Below is a small trained network, with its code and all its weights. Each question gives an input and a class and asks what happens when units are switched off, that is, made to give their printed mean instead of their output.

import numpy as np


def w(rows, s, z=0):
    codes = np.array(rows[::2]) - 128.0
    scale = np.full(codes.shape[1], s)
    scale[-1] = z or s
    return codes * scale


def f(y):
    return np.maximum(y, 0)


def log_softmax(a):
    a = a - a.max(-1, keepdims=True)
    return a - np.log(np.exp(a).sum(-1, keepdims=True))


def net(x, mask):
    res = np.array(x, float).reshape(1, 8) / 4 @ E
    y = f(res @ A[0][:, :-1].T + A[0][:, -1])
    res = res + np.where(mask, y, B[0][:, -1]) @ B[0][:, :-1]
    return log_softmax(res[-1] @ U[:, :-1].T + U[:, -1])


A, B = {}, {}
E = w([
[77,129,171,187,249,111,182,148,151,90],'x0',
[112,113,122,113,135,139,127,156,147,141],'x1',
[152,142,163,153,177,179,41,79,191,163],'x2',
[45,97,101,118,147,205,112,50,77,100],'x3',
[127,134,152,128,113,121,142,94,129,130],'x4',
[126,139,110,138,127,145,143,130,149,135],'x5',
[161,110,115,112,152,137,133,132,111,124],'x6',
[106,231,105,50,188,119,124,116,162,105],'x7',
],0.012)
A[0] = w([
[129,239,125,35,142,149,110,118,135,85,76],'n0',
[86,140,107,129,80,104,156,151,126,106,13],'n1',
[194,174,195,146,132,96,83,160,174,165,119],'n2',
[121,226,119,80,225,106,150,109,126,140,97],'n3',
[89,159,64,88,93,73,221,119,78,132,49],'n4',
[149,147,133,184,178,146,75,70,162,199,49],'n5',
[229,158,150,156,105,84,145,172,194,154,98],'n6',
[52,115,123,129,173,170,96,107,59,114,161],'n7',
[190,138,177,138,171,174,75,36,154,200,83],'n8',
[157,44,184,214,139,159,156,151,129,128,100],'n9',
[95,126,137,157,179,174,2,83,129,174,93],'n10',
[130,125,127,148,130,158,107,98,182,203,20],'n11',
[113,141,94,155,129,115,102,63,125,75,54],'n12',
[158,157,134,78,66,179,82,122,89,170,144],'n13',
[69,99,126,146,114,213,95,81,140,124,117],'n14',
[152,135,166,161,145,180,43,159,161,144,63],'n15',
[141,84,115,206,83,94,125,94,105,120,52],'n16',
[169,165,92,102,56,152,86,101,119,167,103],'n17',
[115,209,92,41,172,97,121,113,118,121,65],'n18',
[135,140,62,70,36,125,83,79,156,211,115],'n19',
[111,102,188,214,204,106,145,112,185,112,194],'n20',
[126,86,106,192,107,151,159,151,102,196,105],'n21',
[174,153,94,100,114,138,91,141,71,116,171],'n22',
[100,100,117,137,104,123,191,155,93,155,103],'n23',
[159,101,147,181,107,154,133,126,98,143,69],'n24',
[110,80,101,135,108,174,117,86,104,117,114],'n25',
[157,30,102,248,144,136,111,123,101,206,93],'n26',
[154,136,124,144,180,106,61,114,135,231,42],'n27',
[87,102,91,124,139,165,76,69,96,115,97],'n28',
[100,128,158,199,244,129,204,151,123,138,205],'n29',
[171,117,82,80,78,101,85,105,120,155,141],'n30',
[218,178,166,136,104,60,157,179,145,189,108],'n31',
[126,125,135,112,86,173,129,154,105,171,114],'n32',
[66,103,44,135,117,155,156,81,87,109,87],'n33',
[144,115,101,119,69,158,134,111,141,170,152],'n34',
[171,137,145,160,127,161,153,117,114,102,20],'n35',
[131,135,195,128,157,114,176,97,114,103,233],'n36',
[151,83,120,127,86,131,105,111,143,129,116],'n37',
[173,135,141,116,115,87,102,175,140,109,126],'n38',
[100,114,87,112,114,81,188,155,61,93,71],'n39',
[132,70,127,205,76,134,133,116,79,168,56],'n40',
[156,154,153,150,132,71,161,168,156,151,152],'n41',
[146,85,150,111,144,118,74,123,151,131,8],'n42',
[47,162,63,128,140,143,102,56,56,157,128],'n43',
[180,147,160,40,132,171,141,149,128,164,161],'n44',
],0.0096,0.0017)
B[0] = w([
[111,182,213,137,95,152,93,154,199,232,225],'n0',
[148,139,108,118,122,68,169,126,185,91,167],'n1',
[165,69,107,118,103,173,197,114,133,162,216],'n2',
[108,143,167,158,135,114,77,145,171,209,232],'n3',
[198,153,162,40,81,67,196,183,151,45,215],'n4',
[148,172,86,28,112,90,145,124,121,70,206],'n5',
[108,31,118,112,84,161,181,77,171,157,229],'n6',
[97,68,87,137,104,198,130,100,135,167,207],'n7',
[160,127,75,78,52,80,156,225,137,75,226],'n8',
[108,183,182,160,144,94,67,142,111,223,210],'n9',
[158,127,93,79,82,104,160,154,150,84,227],'n10',
[141,179,72,78,99,119,155,166,130,122,177],'n11',
[114,113,113,101,129,127,123,104,118,146,162],'n12',
[85,109,107,164,222,112,111,173,64,70,221],'n13',
[118,90,135,93,82,175,149,107,137,131,205],'n14',
[170,178,119,78,97,117,134,134,96,60,194],'n15',
[169,154,145,121,102,109,88,124,152,144,191],'n16',
[89,156,46,194,187,92,112,160,2,121,224],'n17',
[112,213,228,138,70,157,48,152,206,214,217],'n18',
[69,167,91,219,237,76,126,133,76,105,248],'n19',
[84,148,138,224,170,104,135,141,113,14,236],'n20',
[153,137,213,131,108,84,72,123,159,166,188],'n21',
[90,139,141,122,173,110,123,123,107,118,186],'n22',
[207,211,148,104,42,37,140,165,125,69,180],'n23',
[111,142,185,134,149,85,106,126,211,167,178],'n24',
[72,107,127,166,61,169,128,101,174,150,189],'n25',
[126,163,208,100,99,128,55,185,210,180,226],'n26',
[144,129,112,50,94,102,198,118,83,114,186],'n27',
[150,60,127,118,95,170,172,88,149,131,200],'n28',
[34,145,57,200,171,78,119,123,42,62,251],'n29',
[58,129,91,198,152,92,130,130,156,91,215],'n30',
[95,60,101,126,95,203,188,49,150,157,235],'n31',
[102,142,121,160,103,112,67,123,104,85,172],'n32',
[126,73,94,135,92,183,209,78,154,142,202],'n33',
[67,132,131,162,164,106,90,120,58,102,191],'n34',
[125,122,173,145,137,112,169,154,135,136,141],'n35',
[111,122,105,163,179,109,117,132,79,107,182],'n36',
[130,196,104,166,171,124,98,128,111,147,178],'n37',
[115,56,53,140,153,144,165,104,149,173,180],'n38',
[191,137,103,80,91,119,133,177,139,49,207],'n39',
[105,156,179,111,143,103,131,144,214,190,213],'n40',
[108,59,76,170,123,168,195,35,145,171,199],'n41',
[125,156,139,101,110,109,156,119,120,104,156],'n42',
[108,78,97,156,66,126,161,83,154,195,211],'n43',
[94,177,110,163,128,147,127,82,128,148,179],'n44',
],0.0063,0.013)
U = w([
[73,154,78,219,220,90,101,144,45,84,251],'0',
[133,7,78,122,100,178,164,74,119,181,113],'1',
[142,231,202,131,119,100,52,158,137,235,46],'2',
[230,185,84,38,84,80,157,175,96,36,88],'3',
],0.012,0.0015)

Each question gives the input, the list of numbers given to net, and the class t.
The units are the neurons (one row each of A and B). Each row of codes is followed by its name. A weight is (code - 128) times the scale printed after its matrix; where a second scale follows, it is the last column's (A, B and U).
mask holds one flag per neuron, in row order. A switched-off neuron (its flag False) gives its mean, the last column of its row in B, instead of its output. The means were averaged over made-up inputs and are rounded, as every weight is.
A unit's drop is (log p(t) with every unit on - log p(t) with that unit switched off) / (log p(t) with every unit on - log p(t) with every unit switched off).
The circuit of an input: a set's keep is (log p(t) with only the set's units on - log p(t) with every unit switched off) / (log p(t) with every unit on - log p(t) with every unit switched off). Starting from the 12 units with the biggest drops (on a tie, the unit counted first), units are removed one at a time, each time the one whose removal leaves the highest keep (on an exact tie, the one counted first), for as long as the keep stays at least 0.8.
circuit, biggest first: the units of the circuit, biggest drop first
most important unit: the unit with the biggest drop
top k neurons: the k neurons with the biggest drops, biggest first
drop when u is switched off: that unit's drop, to one decimal
input [-8,4,6,1,1,8,7,-1], class 0: most important unit : n19
input [-6,-7,-3,6,3,-7,3,6], class 0: top 2 neurons : [n19; n13]
input [-5,3,-2,0,0,-2,0,6], class 2: top 4 neurons : [n18; n0; n29; n20]
input [5,-6,7,5,-5,-2,-8,1], class 3: circuit, biggest first : [n10; n5]
input [-7,-6,0,-4,3,-4,2,7], class 0: top 4 neurons : [n19; n17; n13; n30]
input [1,-3,-4,3,-3,-6,5,-3], class 3: circuit, biggest first : [n39; n23]
input [-2,-6,8,4,-3,0,-3,6], class 3: top 2 neurons : [n8; n10]
input [-2,8,-8,7,4,-6,6,1], class 3: top 3 neurons : [n4; n39; n23]
input [-2,-7,5,-3,-4,3,6,-6], class 2: top 2 neurons : [n26; n9]
input [-5,-1,3,2,4,-8,6,5], class 0: top 4 neurons : [n13; n19; n17; n26]
input [4,2,-5,-2,1,2,3,1], class 3: top 2 neurons : [n19; n4]
input [-4,0,3,8,-6,7,5,8], class 1: top 4 neurons : [n28; n43; n33; n7]
input [-2,-6,2,-8,-6,-4,-6,8], class 1: top 2 neurons : [n31; n6]
input [0,-1,-6,-6,3,1,-2,-2], class 1: circuit, biggest first : [n31]
input [-8,-8,2,7,-7,-6,-7,-2], class 0: top 2 neurons : [n19; n17]
input [-1,3,-2,2,1,1,-4,3], class 2: top 2 neurons : [n31; n6]
input [6,-7,7,4,5,7,-1,3], class 3: top 3 neurons : [n8; n5; n10]
input [-5,-4,6,5,-4,-4,8,-5], class 3: top 2 neurons : [n8; n10]
input [2,3,3,-4,-7,4,-8,-4], class 1: drop when n15 is switched off : 0.0
input [-6,-4,3,1,-7,4,8,-8], class 2: circuit, biggest first : [n26]
input [-6,5,2,-7,1,-1,-4,6], class 1: drop when n6 is switched off : 0.4
input [-8,-2,6,-5,8,-3,-1,4], class 0: drop when n19 is switched off : 0.1
input [-6,2,3,5,-7,0,-6,-4], class 0: drop when n19 is switched off : 0.6
